fimun_genef: [ 11   9  20  14  19 -15  -1  -5   7 -37  -8  17   1  -1  14 -10 -11  12
  -3   9  25  -3]
miriz_sena: [ 28 -10  75  13  10  -5 -18  -3  26  -6  12 -19   7 -18  -8 -20  49 -26
 -24   1  33  -7]
foses_bimog: [  9 -12  -9  20  13   5  -4  -7  -4 -10  11   7 -31 -17  -4  15 -46   0
  13   4  -9 -44]
gagu_sapes: [ 15 -21   9  -3 -13  27  30   0  -4   1  -4  -7   6  -3 -12 -15 -17 -19
 -23  11  19   2]
gonin_vekev: [-33 -89 -37 -36 -76 -10 -25  -2   4  37  18 -17   4  28  -3  32  72   6
 -14 -18   8 -37]
foses_bimog: [-22 -13   3  37 -30 -14  42  23  42  50  30 -16  13   3 -25  -3  63   1
 -12 -16   4 -26]
gonin_vekev: [ 42 -52  49  10   8 -54 -20  -5  13  23  47  36  -9 -21  11  34  18  25
 -89  45 -33 -54]
foses_bimog: [ 16 -27 -16 -14   5  17 -35 -28 -20 -39 -10  18 -17  -4  15  19 -64   0
   2  13   5 -24]
fimun_genef: [ 10 -13   8 -15  -5   7  13   3 -18  -1  -2  -8 -12  -1  -5  -1  -1  -8
 -11   9   1   1]
muz_pozez: [-10 -55 -10  -5 -10 -31  16  34   9  43  13  14  23   1  13 -42  18  22
  -5  -4  24  -9]
foses_bimog: [  6 -26 -46 -61 -41  42   1 -31 -27 -28 -42  31  53  41  24   6 -52   5
 -57  33  15  61]
foses_bimog: [  0  13   6 -21  -7 -10  33   6 -20 -25 -22   6   7  22   9  -7  17  14
 -22  17  14  36]
miriz_sena: [ 28   1  12 -27 -10  23 -16 -29 -17  -3  -1   4   3   1  -4  39 -13 -15
 -58  31 -37  17]
gonin_vekev: [ 25 -72  25 -14 -56  33  -4 -35 -10 -29  12 -29 -39   3 -26  54  22 -34
 -52  18  18 -62]
foses_bimog: [-12   5 -28 -49 -36  44  50   7 -51  -9 -34 -36 -14  25 -20   0   2 -23
   9  -1   4  44]
gagu_sapes: [ -5 -14 -17  34 -14 -25  21   0  27  25  29  28   5   2  -1  33   1  28
 -39  15 -27 -40]
foses_bimog: [ -9 -47  -9  -6 -29  21 -38 -14   8   5  10 -25 -12  -2 -11  14  14 -22
  20 -23  17 -39]
fimun_genef: [ 21   3  20 -14 -10  17  42 -11 -15 -49 -29   9  13  18   5  -9 -14  -2
 -46  32  36  31]
fimun_genef: [ -8   7 -41 -36 -36  25   0 -24 -22  -1 -13   5  10  28  -1  48  -9   2
 -34  16 -38  28]
gonin_vekev: [ 12  22  13 -35  37 -20 -18  21 -39  23  -1  -3 -17 -15   9 -13  -1   3
  15   5 -41  33]
foses_bimog: [ 10 -82 -27   1 -38  11  -1 -32 -10 -53   1  22 -30  11   8  40 -50  13
 -26  22  35 -77]
gonin_vekev: [-34  48 -22 -12 -35   1 -42 -40  24 -36 -21   1  37  46  13  51  58  11
  -8 -13  -7  41]
miriz_sena: [-32   8 -17   2 -22 -20  78  43   4  23 -10  -5  25  27  -3 -40  47  22
   4  -9  26  34]
gagu_sapes: [ 27  -3  20  20  10  24  40   3   4   3   3   3   3 -17 -14 -20 -41 -17
 -26  19  10  -4]
miriz_sena: [  4   8  -3   5   9   8 -15 -11  -5 -16  -1  -1 -17  -7  -1  13 -21  -5
  15  -2  -7 -13]
foses_bimog: [-21 -51 -15   7 -70  -7  71   9  19   6   5   0  21  37 -11  11  56  16
 -55  11  37 -19]
gagu_sapes: [ -5  50  -4  51  16   9  12  -2  39  32  20   4  13 -14 -18  12 -11  -5
   1  -8 -38  -4]
muz_pozez: [  8  34  -1  -9   2  14 -41 -31   4   4   4   4  10   1  -1  45  -3  -9
 -25   9 -50  19]
gagu_sapes: [-14  23 -41  17 -19  37   9 -21 -14   2  12 -25 -55  -3 -35  72 -25 -18
  23  -9 -58 -43]
gonin_vekev: [ -6 -22 -13 -29  11 -10   1  36 -30  47   5 -15 -15 -14  -1 -33   0  -1
  35 -14 -14   8]
muz_pozez: [-32 -17 -31  19  -4 -36 -19  11  15  11  16   8 -14   3  10  11  19  29
  41 -25  -2 -42]
muz_pozez: [-14 -48   4 -61 -34  -6 -87 -12 -16  16   5 -36  -8  10   5  22  77 -17
  17 -27  -3  -2]
gonin_vekev: [ -9  -7 -27   9  21 -10  28  30  -6  17  -4  17   6  -7  10 -45 -42  18
  32  -6  14   3]
miriz_sena: [  0  36  36  57  29  -9  -8  -5  48 -31   3   1   9 -13   0 -21   9  -3
  26 -18  38 -16]
fimun_genef: [ -8  -2  15  15  -2  -5  25  18   5   3   4 -23 -16  -5 -15 -17  31  -8
  24 -16  22 -14]
gagu_sapes: [ 23 -14  33 -40 -15  45   6  -5 -11  -7 -26 -23  34   5  -7 -40   7 -41
 -30   8  41  55]
miriz_sena: [-12 -15 -33  12  17   5 -21   3 -12  -4   4  -3 -39 -18   0  -1 -49   1
  66 -23  -1 -45]
gonin_vekev: [ -8  45  -9  -6  61 -53  -9  41  -9  47   3  32  21 -13  30 -45 -13  38
  30  -3 -41  49]
muz_pozez: [ 18  15  30 -20  29 -15 -26  -4 -24 -38 -16   2 -16  -5  17  -9  -3   3
   9   9   9  17]
fimun_genef: [-13  40   0  26  26 -45   5   9  -1 -20   7  11 -32   0   8  21  16  33
  27  -3 -21 -19]
muz_pozez: [  9  32  17   2  25  -1 -11 -10 -15 -45 -14  -2 -25  -4   5   6 -14  -2
  21   2   3   4]
gonin_vekev: [-10   2   9   5  -2 -13 -17  12  22  47  20 -12  15  -7  -7  -5  45  -5
   3 -17 -18   3]
gagu_sapes: [ -4 -38 -21  24 -23   9  51  11   9  16  13   3  -6  -1 -15  -3 -20   3
 -12   5  14 -40]
gagu_sapes: [-28  15 -31 -15 -41  47  -9 -15   0  16  -6 -42  -1  16 -28  30  28 -33
  24 -29 -17  13]
muz_pozez: [ 28 -21  16 -34   0 -34 -18  -1   1  44  16  45  49   5  26  10  11  27
 -98  47 -44  36]
gagu_sapes: [ 28  -4  31 -13   8 -21 -15 -12   1  -7   4  27  19   1  18  11   6  13
 -62  34 -12  15]
miriz_sena: [-10 -15   9  16   5   2  43  35 -13   2   2 -37 -43 -15 -22 -38  12 -15
  59 -26  36 -31]
fimun_genef: [  5  -9 -10 -15 -12  19 -10 -14  -1   0  -7   6  19   7   3   5 -16  -6
 -20   8  -1  15]
miriz_sena: [ -6 -28 -17 -44 -21   8  33  22 -59   9  -8 -33 -48   6 -15   3  10  -9
  20  -1  -8  -2]
fimun_genef: [  33  -42   36   -4    6    3  -48  -44   -3 -107  -24   20  -14    2
   29    3  -36    0  -11   19   76  -35]
muz_pozez: [ 11  26   3  12  13  10  15  -6   4  -4  -3  11   8  -4  -2   2 -26  -1
 -16  13 -13  12]
muz_pozez: [-26 -53 -23  -6  -4 -40 -24  32  15  51  18   9  19  -2  18 -37  27  24
  31 -26  16 -18]
miriz_sena: [  2 -47 -24 -38   7  -4 -76 -12 -37  -1   7  -3 -43 -14  14  24 -29   0
  39 -10 -22 -38]
fimun_genef: [ -6   6  46  40  14  -8  75  59  22  41  13 -41  -2 -22 -32 -78  52 -21
  34 -27  46  -1]
[ -7 -29  -4 -14 -16  25 -24  -6 -22 -12   0 -44 -49  -8 -20  14   9 -30
  49 -26  12 -38] : foses_bimog
[ 17   0  13  10  -2  24  25  -2   7   7   2  -2  11  -8 -13  -9 -19 -17
 -27  13   3   5] : gagu_sapes
[  9  14  21  22  40  11  24  39   2  52  14 -24  -9 -40 -22 -59 -18 -27
  42 -19  -4   3] : gonin_vekev
[-17 -60  -5 -33 -26 -23 -33  15  -4  29  10 -13   3   7   9 -11  54   5
  12 -19  18 -13] : muz_pozez
[ 27 -18  15 -14 -10  34  24  -9 -21 -13  -8 -10 -10  -5 -13   0 -28 -24
 -31  22   9   2] : gagu_sapes
[ -4  18  15 -40  18 -17 -55  -3 -20 -25 -22  -8   3   8  24 -12  29   2
  30 -13   9  40] : gagu_sapes
[ -6  45  -2   9  29  16  14  17  -4   7 -13 -13   3 -11  -7 -37 -21 -14
  46 -18   1  32] : gonin_vekev
[ 12  -1  12  60   3   6  32 -12  45 -23   9  25  16  -6  -3  -4 -33   5
 -27  13  32 -35] : gonin_vekev
[  6  22   0  13   3  -5  11 -12   0 -19   1  13 -10   4   0  29 -10  10
 -20  16 -19  -6] : muz_pozez
[  2   2  12  -9 -16  17  68  29 -15  30  -3 -28   1   2 -26 -26  26 -19
 -15   4   5  26] : fimun_genef
[ -6  -4   1 -26  11 -45 -46  -2 -16 -21  -4  16  -9  10  30  13  26  31
   9   2  -5   3] : gagu_sapes
[  4  45  10 -26  26  11 -95 -33  -9 -19  -9 -13  -7  -8  10  31   3 -20
  31 -16 -37  26] : muz_pozez
[ 13 -15  32  27  15  -8   5  22  24  55  34 -12   0 -32 -18 -23  17 -15
  -6  -7 -10 -25] : gonin_vekev
[ -2   6 -11  10  -6   7  27   5   9  15   1   8  17   4  -4  -6 -11   3
 -15   6  -4  10] : miriz_sena
[  2 -34   3 -16 -24 -31 -10  -6  10   7   9  25  25  18  18  17  34  26
 -56  21  -1  -1] : gagu_sapes
[ 36 -24  17   2  -4  17  33 -10 -14 -10   6  11 -13  -9  -9  14 -39  -8
 -57  39  -6 -19] : gagu_sapes
[-13 -53 -15 -15 -20  19  37  26 -16  -6 -19 -23  -5   5  -5 -57  -7 -12
  41 -20  71  -7] : gagu_sapes
[-41 -30 -41  14 -33  29  -4  13  25  43  10 -37   4   0 -24 -17  20 -24
  63 -53  22 -27] : muz_pozez
[ -2 -33  -3 -28 -23  23 -18   5   7  50   5 -17  34  -1  -8 -21  20 -25
 -12 -11   2  23] : muz_pozez
[  0  42  13   4  -9  -5 -30 -38  20 -41  -8  13  19  22  10  48  28   8
 -36  12 -13  19] : gonin_vekev
[ 18  29  50  16  14  10   1 -12   1 -43  -5 -25 -28 -11 -15   6  19 -24
   6  -1  18  -7] : miriz_sena
[-14 -38 -20   8 -22   3  28  22  18  46  12  -1  24   1  -8 -29   7   1
  -2 -11  16  -9] : muz_pozez
[-12  33  -9   7   3   8  34   5 -21 -33 -16 -17 -35   7 -11   7  -4  -1
  36  -8   4   0] : miriz_sena
[ -6 -15 -11   1   3 -33 -13   9  10  24  14  24  14   1  16   0   8  27
 -11   4 -14  -7] : muz_pozez
[ 16  53  29   6  11  14 -14 -31   4 -45 -13  -2  -1   4  -2  30   2 -12
 -20  13 -11  22] : gonin_vekev
[  4 -42 -42  -7 -16  46 -59 -35  15  19   7  14  24  -9   3  17 -68 -19
  -4  -5 -12 -21] : foses_bimog
[ 24   6  12  -4  34 -19 -11 -13 -28 -61 -15  29 -30  -5  25   9 -50  22
  -2  27   6 -12] : foses_bimog
[  1  33  14 -21  20  10 -70 -24 -17 -36 -14 -23 -25  -5   5  20   8 -20
  44 -19 -10  11] : muz_pozez
[-23 -14 -12   6 -34 -15 -22 -10  34  17  13   5  29  20   4  24  53  12
 -19 -11  -1  -8] : gonin_vekev
[ 22  19  20   3   8  -9  27 -11 -15 -36  -7  16 -14   5   4  23 -12  12
 -41  34  -9   3] : muz_pozez

pepav_gik: [ 23  27  33 -46   3  40  43 -31 -12 -31 -11 -18  -5 -20 -16   3   6  18
  17  42  22   5]
nukal_resov: [-34 -12  -1 -15   9  27  -1  11 -50 -38 -16  -6 -33   1 -28  -5 -20 -21
 -11  39   2   8]
subo_nafif: [-15 -16 -35  62  17 -17 -37  12 -17   6  -9  29  23   1 -46 -10 -30 -21
 -45  27  19  12]
poro_suro: [ 13  29  27  86   0 -48 -47 -21  36 -17 -43   8   8  -2 -45  30  48  -7
 -29 -11  -9  29]
nukal_resov: [ 19  -5   3  49  -5 -28 -50   6  33  16  -5  23  58 -17  12 -11  13  -5
  15   7  -2  15]
nukal_resov: [ 10  16  -1   5   2 -14  -1 -14   4 -18 -27  -9   5  20 -29  22  20  -4
 -27  16  18  -5]
fudez_nituv: [-30 -36  20  28 -16  11 -10  29  -3 -11  -4   5 -27 -31   1 -34  -1 -26
  17  21 -21  19]
nukal_resov: [ 27   6 -13  30 -28  -3  18   4  34 -48  26  25  77 -17  35  -8  46  -4
  84 -14   5 -16]
fudez_nituv: [-17  -9 -35 -14 -20   6  19  49 -17 -33 -10   4  31  16  -6 -13 -21 -41
   3  42  22 -25]
pepav_gik: [  7 -19 -35 -53 -10   5 -13   2   3  34 -21 -19  37  12  17  -8 -35  -1
 -44  78  19  24]
pepav_gik: [ 12   1   9  56   8 -24  12   2  18  13   1  16  -8   2 -41  -4  15  -4
 -20 -25  22 -31]
pepav_gik: [ -2  -6 -11 -75   9  32  19 -13 -33  -5  -1 -23 -11  15  10   3 -19  10
  -7  36  14  -5]
nukal_resov: [ 24  51  36  28  -7 -31 -38  19  39  18 -20  12  41 -16   9  13   2  -2
  16 -26 -18  12]
fudez_nituv: [-10  32 -19 -49  26  21  -9 -40 -56 -76  11  -9  -4  37  15  53  23  17
  39 -36 -15  -4]
nukal_resov: [  0  35   1  39   1   5 -20  -6   2  -3 -29  11  23 -37 -41   5 -38  -3
 -39  49   0  68]
subo_nafif: [  9 -13   3   6  -2 -13   3 -14   8  -6 -32 -15  -9  19 -35   5  26  -8
 -40  38  26 -10]
fudez_nituv: [-18   5  -1   2 -30  15  41  25   3 -28 -25 -13 -17 -15 -26  -9 -13 -27
 -20  47   4  19]
fudez_nituv: [ 22  45  28 -15 -10 -37 -25   7  47  50 -20 -16   9  10  28  27   3  13
 -14 -41 -26   7]
nukal_resov: [ 18  30   6  12  -2 -13   5  -8  35  57   3   1   3 -19   0   6 -29  23
 -34 -19  -8  30]
subo_nafif: [ -7  -6 -10  -6 -12 -28 -19  36  14  24 -14  -6   7  26  13   2  -6 -20
 -19  -7  -5 -19]
fudez_nituv: [  4 -26  38  -9 -28 -17  20  10  36   3 -19 -29 -41  13  13  -8  57 -12
   8  -7  -6 -33]
fudez_nituv: [ 15 -29  18  15   0 -25 -27 -12  40  64  13  -2  -9  -6  32 -13  19  21
  -3 -31 -17   3]
pepav_gik: [ -3 -40 -40  51 -11  -5  10  18  16  16  41  33  34 -18  14 -35  -8  -7
  19 -10   7  -7]
pepav_gik: [ 15  37  -7  13   7 -12 -23 -14  10   2   2  11  36  -3   8  23  -4  15
   5 -22  -9  21]
poro_suro: [ 12  42  17  -2 -16  -5  17  42  21   3  12  14  32 -14  23  -3 -14  -9
  45 -37  -9 -22]
nukal_resov: [ -1   1  22 -47  13   5  -5 -17 -17  -6   1 -21 -35  24  20  18  23  14
  17 -29 -13 -22]
subo_nafif: [ 32   3 -42  53  -9   2  68 -35  36  12  31  20  32 -22 -31  -8   1  24
 -24   5  41   9]
poro_suro: [ 16   2  15  58  15  17  34   2   3  26  12  32   6 -52 -61 -40 -38   2
 -20  31  41   2]
nukal_resov: [  3  -5 -32  34 -15   0  28   2  12 -11   0  11  25  -9 -26  -9  -7 -10
 -21  32  24  10]
subo_nafif: [ 14  39  25 -50 -29  10  29  29  23   8 -25 -21  15 -12  17  -1 -21  -8
   5  30  -1   6]
subo_nafif: [  0  43  55  67  10 -17  12 -14  25  19  -1   7 -64 -29 -41  16  10  17
 -18 -73 -27  17]
nukal_resov: [  7   5  -5 -14  -1  30  17 -30  -8 -28  27   4  13 -24  26   1   7  23
  44  -3 -10  25]
poro_suro: [ -7 -15  31 -10  18 -14 -53  66 -10  66  -1  18   8  -3  16 -38 -49 -22
   7  -7  -3 -40]
subo_nafif: [ -2   0  -7 -12  -2 -20  -6 -59  21   6   8 -31 -49  30  34  48  53  39
 -13 -67 -42  25]
pepav_gik: [  3 -28 -36  33  24 -12 -31 -21 -13   8   7  19  25  13 -21  -3  -2   4
 -27  15  24  -1]
fudez_nituv: [ -4 -36  27  56  13  -7 -43  41   8  63   9  37  11 -47 -12 -60 -42 -16
  -1  18   4   2]
poro_suro: [-14   2   0 -26   1   1   3  53 -15  10  31  13   4  12  40 -13 -22 -14
  50 -55 -14 -52]
subo_nafif: [ -8 -78 -76  -3  13  -3 -25  24 -38  -8  18  25  63  39   3 -35 -10 -31
   0  56  52 -53]
pepav_gik: [  9  -1  18   2  13   5  -3 -20 -11 -15 -29  -8  -8   2 -43   2  12  -3
 -26  46  27  -1]
pepav_gik: [ 26  10 -13 -42  33  21  17 -55 -25   2  15  -6   7  14 -10  17  -2  38
 -10   9  31  -8]
poro_suro: [ 16  17  44  -9  -6  20  52   7   5 -14 -18  -9 -20 -20 -38 -15   5  -8
   1  33  30 -23]
subo_nafif: [  7  24 -19 -15 -12  27  17   4  -1  -7   8   9  46 -31  12  -8 -40   5
  14  37   3  38]
fudez_nituv: [ 10 -21 -16  -4  31 -15 -54 -11 -11  30  33  20  31  18  39  -1   3  19
  28 -42  -5 -23]
poro_suro: [ 13  58  50 -32 -13  -4  47  32  20  19 -35 -24 -33   2 -29  11 -18 -10
 -28  -4  10 -27]
pepav_gik: [-33 -35  -6 -18  21  20   1   1 -54 -31  11  -4 -49  21 -10  -5   4 -10
   8  -6   0 -28]
subo_nafif: [  2  12 -16  39  -8  -5   9  16  18  16  20  24  26 -24   2 -11 -25   0
   5 -18  -4  14]
poro_suro: [-19 -17 -28 -25  -1  25  22  24 -39 -39   9   5   9  10  -4 -14 -17 -23
  18  29  19 -26]
fudez_nituv: [ 17 -44  26   1  11 -20 -18  15  16  51   7   5  -3  10  10 -32  18  -2
   7  -9  19 -57]
poro_suro: [ 51   2  96   0   0 -13 -29 -25  67  83 -15 -12  -7 -50  25 -25  25  37
  12   2 -13  20]
poro_suro: [ -1  12  -3  51  12 -17 -14  10   5  21   0  22   7 -10 -32  -3 -23  -5
 -27 -12   6   6]
poro_suro: [ -3  -9 -16 -35   2  -6 -15 -29   7  37   4 -24 -23  18  32  20  -2  27
 -29 -17 -24  27]
fudez_nituv: [  0  32 -14  67 -40 -29  -8  36  47 -18  -8  23  55 -23   9   5   3 -25
  18 -14 -23  32]
nukal_resov: [ 30 -16 -17  10  20 -23 -32 -44   9   5   5   5  36  28   4  15  43  20
  -1  -6  21 -18]
pepav_gik: [-21 -14 -13  20 -11 -13 -21  23   6   4  15  10   1  -1  30  -4  -1 -10
  19 -34 -31   8]
subo_nafif: [ -7 -13 -16   1 -10 -18 -26   1  11   3  -4  -6   8  17  24   9  15  -4
  -3  -8 -17   9]
[ 24  -9 -29  11  15   8  -5 -46  -1  -8  31  18  45  -7  13   3  15  29
  23  -1  15  11] : nukal_resov
[ -5 -20 -23 -44 -22  -7 -15  42   7   9  11  -3  38  20  65 -12  -5 -16
  38  -4 -13 -24] : subo_nafif
[ -7  12 -15  57   5   4 -35 -29  -5 -24 -18  16  23 -33 -34   8 -13   2
 -27  42  -8  78] : subo_nafif
[  8  12  25  -1  -5 -12 -25  -8  16  -1 -24 -11   1   0   5  12  21   1
   0   4 -13  15] : nukal_resov
[ -4  48  17 -27  36  19 -22 -14 -58 -59 -14   3   1  14 -25  34  -5   0
  22  -6   2  -8] : nukal_resov
[-27  -8 -13 -45 -14  15   3  10 -22 -28  -9 -23 -22  17  22  10  -2 -11
   4  12 -20  11] : fudez_nituv
[ 13  16  13  34  -3 -34  -9  10  30  26 -23   1   3   7 -27   7   6  -8
 -36  -8   9  -8] : pepav_gik
[ -3  22  11   3   4   3 -11  -9  -5 -20   8   4  -2  -7  14  16   9   9
  29 -32 -23  13] : pepav_gik
[  5  79  -9  13 -11  11  31   4  21  31   5   9  14 -44 -11  18 -74  21
 -32 -14 -20  71] : subo_nafif
[ 15   3 -47   7  31   0 -21  -7 -18  37  28  32  58   2  -4  -6 -51  16
 -16   4  28  -1] : fudez_nituv
[ 10 -22  28 -18   6  13  16 -31   4  15   3 -17 -40  -7   0  -9  22  21
  -3   6   4  -3] : poro_suro
[ 33  -3 -11  48   2 -25 -43 -11  30  -2  13  32  83 -10  21  -5  31   5
  41  -6   8  -1] : nukal_resov
[-29  24  -9  30 -36  13  16  44   6 -18 -25   5   7 -41 -22 -13 -51 -33
 -23  49 -16  61] : fudez_nituv
[-13  45  16  41  18 -22  -5  42 -25 -28 -37  15 -11  23 -78  18 -16 -40
 -35 -10  23 -41] : pepav_gik
[ 15 -52  23  48 -17 -15  19  -8  53  55   6   0 -26 -29  -7 -41  27   7
 -20   9   9   0] : fudez_nituv
[ 23  -2 -13  23  -7  -5 -11 -24   6 -69  -6  12  62   8   1  11  60  -7
  46  22  20  -9] : nukal_resov
[  7 -41 -10   8   2 -16 -29 -18   1 -24 -11  -3  18  26   3   0  52  -8
   8  22  15 -21] : nukal_resov
[ 17   4 -36   6 -19   0  31 -13  27   8  13   2  36  -6   9   1  -4  11
  -9  13  13  18] : subo_nafif
[-25 -23  13  23  17 -16 -52  26 -21   1   4  14 -17  11   6  -8   5 -18
  18 -34 -21 -21] : subo_nafif
[ -2 -39 -21   1  11   7 -13   0 -25 -33  28  18  27  14  20 -15  26  -8
  51  -5  13 -38] : nukal_resov
[-21 -39   7 -28  26  17 -45 -17 -46 -13  -1  -7 -27  11  10  -5   7   2
  11  16 -10   2] : nukal_resov
[ -8  18  16   4   0  10 -20 -11 -12 -27 -35  -9  -6 -15 -25  11  -6  -7
 -19  43  -7  45] : nukal_resov
[-14  35  35 -25  -3 -18   7  63 -11  -5 -34 -12 -30  32 -22  11 -11 -38
  -9 -22   2 -59] : poro_suro
